Below are the code and all the weights of a small trained network. Each question names an input and a class and asks about switching units off, where a switched-off unit gives its printed mean instead of its output.

import numpy as np


def w(rows, s, z=0):
    codes = np.array(rows[::2]) - 128.0
    scale = np.full(codes.shape[1], s)
    scale[-1] = z or s
    return codes * scale


def norm(h):
    return h / np.sqrt((h * h).mean(-1, keepdims=True) + 1e-5)


def f(y):
    return np.maximum(y, 0)


def log_softmax(a):
    a = a - a.max(-1, keepdims=True)
    return a - np.log(np.exp(a).sum(-1, keepdims=True))


def net(x, mask):
    res = np.array(x, float).reshape(1, 3) / 4 @ E
    u = 0
    for l in range(4):
        y = f(norm(res) @ A[l][:, :-1].T + A[l][:, -1])
        res = res + np.where(mask[u : u + 5], y, B[l][:, -1]) @ B[l][:, :-1]
        u += 5
    return log_softmax(norm(res)[-1] @ U[:, :-1].T + U[:, -1])


A, B = {}, {}
E = w([
[56,133,130,185,122,105,123,106,144],'x0',
[152,245,110,187,201,76,66,253,126],'x1',
[80,195,153,85,94,119,79,88,39],'x2',
],0.011)
A[0] = w([
[247,182,118,57,144,122,133,146,107,8],'0.n0',
[89,194,134,120,132,89,109,165,100,137],'0.n1',
[24,170,121,223,130,107,142,117,147,3],'0.n2',
[177,138,126,194,140,146,136,164,149,173],'0.n3',
[76,226,126,118,130,136,103,119,55,6],'0.n4',
],0.015,0.0029)
B[0] = w([
[135,38,164,130,123,208,53,168,97,212],'0.n0',
[115,167,109,182,118,153,202,68,88,252],'0.n1',
[148,9,180,128,131,210,36,179,85,234],'0.n2',
[120,171,95,153,129,131,170,72,189,225],'0.n3',
[175,149,113,47,141,7,75,115,138,255],'0.n4',
],0.016,0.01)
A[1] = w([
[235,105,105,175,187,22,166,218,123,11],'1.n0',
[155,251,129,224,197,112,38,253,102,106],'1.n1',
[132,222,95,169,104,192,103,54,112,4],'1.n2',
[95,142,183,161,173,150,90,221,61,10],'1.n3',
[134,142,112,204,155,124,124,119,158,90],'1.n4',
],0.014,0.0023)
B[1] = w([
[151,175,121,184,183,144,115,76,152,169],'1.n0',
[45,64,107,130,118,146,249,196,48,255],'1.n1',
[97,208,142,134,154,161,113,86,149,195],'1.n2',
[191,152,183,156,139,121,70,104,134,187],'1.n3',
[162,116,135,81,141,31,108,106,82,199],'1.n4',
],0.013,0.0097)
A[2] = w([
[213,112,113,239,205,78,157,231,220,101],'2.n0',
[182,145,117,116,100,247,106,218,94,75],'2.n1',
[53,156,119,115,112,183,226,120,124,76],'2.n2',
[193,187,94,203,215,143,121,235,125,83],'2.n3',
[192,98,122,129,131,131,65,26,144,251],'2.n4',
],0.014,0.0018)
B[2] = w([
[127,142,102,1,113,94,38,113,150,171],'2.n0',
[97,95,164,160,183,106,87,131,96,173],'2.n1',
[115,180,138,153,106,105,144,103,116,186],'2.n2',
[96,70,131,139,52,150,193,72,105,172],'2.n3',
[117,165,123,171,144,142,189,186,138,247],'2.n4',
],0.014,0.015)
A[3] = w([
[117,130,57,174,199,122,123,148,72,253],'3.n0',
[155,25,135,194,103,181,54,182,116,107],'3.n1',
[136,84,73,151,162,130,127,157,197,110],'3.n2',
[102,103,58,112,122,107,92,133,240,103],'3.n3',
[143,215,125,223,180,132,86,251,187,154],'3.n4',
],0.019,0.0017)
B[3] = w([
[128,111,128,112,86,159,149,133,254,221],'3.n0',
[103,79,121,160,202,175,76,154,94,251],'3.n1',
[89,128,108,91,97,85,97,108,60,166],'3.n2',
[185,171,171,64,98,67,115,178,92,175],'3.n3',
[210,223,146,183,164,158,72,103,202,163],'3.n4',
],0.015,0.014)
U = w([
[85,47,156,155,174,160,93,162,84,11],'0',
[66,132,126,182,78,136,253,94,145,123],'1',
[156,157,133,59,106,37,115,136,117,251],'2',
[156,171,154,198,178,156,107,129,190,16],'3',
],0.014,0.00028)

Each question gives the input, the list of numbers given to net, and the class t.
The units are the neurons (one row each of A and B). Each row of codes is followed by its name. A weight is (code - 128) times the scale printed after its matrix; where a second scale follows, it is the last column's (A, B and U).
mask holds one flag per neuron, layer by layer. A switched-off neuron (its flag False) gives its mean, the last column of its row in B, instead of its output. The means were averaged over made-up inputs and are rounded, as every weight is.
A unit's drop is (log p(t) with every unit on - log p(t) with that unit switched off) / (log p(t) with every unit on - log p(t) with every unit switched off).
most important unit: the unit with the biggest drop
k most important neurons: the k neurons with the biggest drops, biggest first
top k neurons in layer l: the k neurons of layer l with the biggest drops, biggest first
drop when u is switched off: that unit's drop, to one decimal
input [-2,2,-1], class 3: most important unit : 0.n3
input [2,-8,-4], class 1: 2 most important neurons : (0.n2; 0.n4)
input [4,-2,5], class 2: 3 most important neurons : (0.n4; 0.n0; 3.n1)
input [-3,-3,-5], class 2: 2 most important neurons : (0.n1; 0.n2)
input [-2,0,2], class 3: 2 most important neurons : (1.n1; 2.n4)
input [-5,-6,-5], class 1: 3 most important neurons : (0.n2; 0.n0; 0.n4)
input [7,5,8], class 2: 3 most important neurons : (0.n4; 0.n0; 3.n1)
input [-2,-1,0], class 3: top 2 neurons in layer 1 : (1.n1; 1.n3)
input [7,8,1], class 1: 2 most important neurons : (0.n1; 0.n0)
input [2,-8,-5], class 1: 3 most important neurons : (0.n2; 0.n4; 0.n0)
input [7,-3,8], class 2: 4 most important neurons : (0.n4; 0.n0; 3.n1; 1.n1)
input [-6,-7,-5], class 1: 4 most important neurons : (0.n2; 0.n0; 0.n4; 3.n1)
input [0,3,1], class 3: top 2 neurons in layer 0 : (0.n3; 0.n1)
input [-2,5,8], class 2: most important unit : 0.n4
input [0,-5,-7], class 2: top 3 neurons in layer 0 : (0.n1; 0.n2; 0.n0)
input [-3,-1,0], class 3: top 3 neurons in layer 2 : (2.n3; 2.n4; 2.n0)
input [-4,8,2], class 1: drop when 0.n4 is switched off : 0.0
input [-2,4,5], class 2: drop when 2.n4 is switched off : 0.2
input [3,1,-8], class 2: drop when 2.n0 is switched off : 0.1
